Below is a small trained network, with its code and all its weights. Each question gives an input and a class and asks what happens when units are switched off, that is, made to give their printed mean instead of their output.

import numpy as np


def w(rows, s, z=0):
    codes = np.array(rows[::2]) - 128.0
    scale = np.full(codes.shape[1], s)
    scale[-1] = z or s
    return codes * scale


def norm(h):
    return h / np.sqrt((h * h).mean(-1, keepdims=True) + 1e-5)


def f(y):
    return np.maximum(y, 0)


def log_softmax(a):
    a = a - a.max(-1, keepdims=True)
    return a - np.log(np.exp(a).sum(-1, keepdims=True))


def net(x, mask):
    res = np.array(x, float).reshape(1, 4) / 4 @ E
    u = 0
    for l in range(2):
        y = f(norm(res) @ A[l][:, :-1].T + A[l][:, -1])
        res = res + np.where(mask[u : u + 16], y, B[l][:, -1]) @ B[l][:, :-1]
        u += 16
    return log_softmax(norm(res)[-1] @ U[:, :-1].T + U[:, -1])


A, B = {}, {}
E = w([
[115,157,1,168,186,94],'x0',
[122,174,213,161,217,111],'x1',
[156,143,173,233,155,115],'x2',
[151,32,122,73,190,118],'x3',
],0.0069)
A[0] = w([
[106,139,178,65,171,137,62],'0.n1',
[183,77,108,89,124,151,102],'0.n2',
[130,150,108,125,2,155,226],'0.n3',
[52,124,70,95,122,162,104],'0.n4',
[71,159,183,106,5,156,23],'0.n5',
[69,229,170,133,166,100,94],'0.n6',
[174,133,106,172,77,112,2],'0.n7',
[127,37,155,83,158,112,95],'0.n8',
[141,166,138,230,239,173,80],'0.n9',
[224,118,114,139,193,93,145],'0.n10',
[170,177,162,226,191,46,122],'0.n11',
[105,111,51,163,91,134,91],'0.n12',
[97,226,157,42,88,103,211],'0.n13',
[76,99,103,56,103,82,159],'0.n14',
[32,154,171,50,149,195,44],'0.n15',
[96,111,69,112,199,85,112],'0.n16',
],0.0079,0.004)
B[0] = w([
[108,141,97,42,103,103,167],'0.n1',
[107,154,84,151,188,104,176],'0.n2',
[143,128,102,186,82,213,255],'0.n3',
[132,213,198,60,123,120,183],'0.n4',
[134,35,174,225,131,113,204],'0.n5',
[158,129,184,146,168,131,193],'0.n6',
[182,131,39,160,163,237,138],'0.n7',
[107,142,58,152,152,115,190],'0.n8',
[202,119,148,63,213,88,197],'0.n9',
[97,160,146,171,118,84,178],'0.n10',
[254,214,55,107,242,109,214],'0.n11',
[75,144,93,105,173,162,182],'0.n12',
[132,60,154,146,111,72,241],'0.n13',
[67,183,90,100,181,138,208],'0.n14',
[127,123,124,147,107,68,178],'0.n15',
[66,114,193,158,116,177,186],'0.n16',
],0.0069,0.0063)
A[1] = w([
[105,138,87,152,143,163,38],'1.n1',
[91,79,87,121,127,162,235],'1.n2',
[72,70,126,122,151,115,179],'1.n3',
[89,135,85,129,112,154,85],'1.n4',
[149,81,152,212,135,194,4],'1.n5',
[162,65,142,91,18,128,149],'1.n6',
[177,195,131,183,169,133,119],'1.n7',
[114,143,123,129,159,40,196],'1.n8',
[65,150,149,63,173,121,111],'1.n9',
[118,36,108,137,138,165,172],'1.n10',
[149,154,142,181,31,102,14],'1.n11',
[158,155,53,152,103,164,235],'1.n12',
[163,166,120,129,213,138,240],'1.n13',
[164,179,41,12,162,79,245],'1.n14',
[108,128,155,76,112,71,59],'1.n15',
[112,151,85,84,46,154,189],'1.n16',
],0.011,0.0015)
B[1] = w([
[87,183,110,106,118,168,170],'1.n1',
[111,209,152,194,217,134,195],'1.n2',
[88,142,109,114,116,98,182],'1.n3',
[137,140,101,63,169,138,176],'1.n4',
[184,85,132,130,39,94,184],'1.n5',
[96,201,48,202,118,86,190],'1.n6',
[164,88,118,121,153,147,212],'1.n7',
[150,75,117,88,135,64,201],'1.n8',
[156,94,86,180,35,113,194],'1.n9',
[108,219,104,113,146,80,180],'1.n10',
[120,51,216,217,168,183,172],'1.n11',
[139,74,160,70,2,112,199],'1.n12',
[138,162,82,129,176,136,234],'1.n13',
[165,92,229,179,93,148,254],'1.n14',
[119,101,53,22,138,134,158],'1.n15',
[130,39,231,98,212,166,187],'1.n16',
],0.0076,0.0085)
U = w([
[126,49,142,64,78,16,136],'0',
[232,166,53,118,84,223,102],'1',
[255,123,142,141,250,79,162],'2',
[174,168,153,86,77,114,2],'3',
[77,114,165,57,99,237,145],'4',
[173,205,134,132,59,64,57],'5',
[50,172,51,140,170,86,145],'6',
[179,71,183,246,26,139,157],'7',
],0.015,0.0091)

Each question gives the input, the list of numbers given to net, and the class t.
The units are the neurons (one row each of A and B). Each row of codes is followed by its name. A weight is (code - 128) times the scale printed after its matrix; where a second scale follows, it is the last column's (A, B and U).
mask holds one flag per neuron, layer by layer. A switched-off neuron (its flag False) gives its mean, the last column of its row in B, instead of its output. The means were averaged over made-up inputs and are rounded, as every weight is.
A unit's drop is (log p(t) with every unit on - log p(t) with that unit switched off) / (log p(t) with every unit on - log p(t) with every unit switched off).
most important unit: the unit with the biggest drop
top k neurons: the k neurons with the biggest drops, biggest first
top k neurons in layer l: the k neurons of layer l with the biggest drops, biggest first
drop when u is switched off: that unit's drop, to one decimal
input [-6,5,-5,2], class 0: most important unit	0.n3
input [6,1,-4,7], class 6: top 2 neurons	[0.n16; 0.n11]
input [2,-8,2,6], class 6: top 4 neurons	[1.n2; 0.n2; 1.n10; 0.n11]
input [-6,-8,-5,8], class 4: top 4 neurons	[1.n16; 0.n14; 0.n5; 1.n14]
input [-2,-4,3,5], class 6: top 2 neurons	[0.n11; 0.n9]
input [-7,0,2,8], class 0: top 3 neurons in layer 0	[0.n3; 0.n11; 0.n5]
input [3,3,-3,3], class 6: top 4 neurons	[0.n16; 0.n11; 1.n12; 0.n13]
input [3,3,-2,6], class 6: top 2 neurons in layer 0	[0.n16; 0.n11]
input [-4,-7,-8,-8], class 7: top 3 neurons in layer 0	[0.n5; 0.n3; 0.n13]
input [7,-1,1,-6], class 1: top 2 neurons	[1.n12; 1.n16]
input [6,-4,1,-8], class 1: top 2 neurons in layer 0	[0.n12; 0.n7]
input [-6,-5,4,8], class 6: top 2 neurons in layer 0	[0.n11; 0.n9]
input [-7,-4,-6,0], class 6: top 3 neurons in layer 1	[1.n6; 1.n14; 1.n10]
input [3,-2,3,-8], class 1: top neuron in layer 1	[1.n14]
input [0,-1,8,-5], class 2: top 2 neurons in layer 0	[0.n9; 0.n11]
input [-7,3,-1,1], class 0: top 4 neurons	[0.n3; 0.n1; 1.n14; 1.n15]
input [-7,3,-3,2], class 0: top 2 neurons in layer 0	[0.n3; 0.n15]
input [7,3,-7,5], class 6: top 2 neurons in layer 0	[0.n16; 0.n11]
input [1,-5,8,-7], class 1: top 3 neurons in layer 0	[0.n11; 0.n7; 0.n13]
input [0,-3,-3,4], class 4: top 2 neurons	[1.n14; 0.n5]
input [1,-5,-6,6], class 4: most important unit	1.n14
input [5,-8,0,-4], class 4: drop when 1.n16 is switched off	0.1
input [-1,7,-3,8], class 0: drop when 1.n9 is switched off	0.2
input [-7,3,2,5], class 0: drop when 0.n11 is switched off	0.3
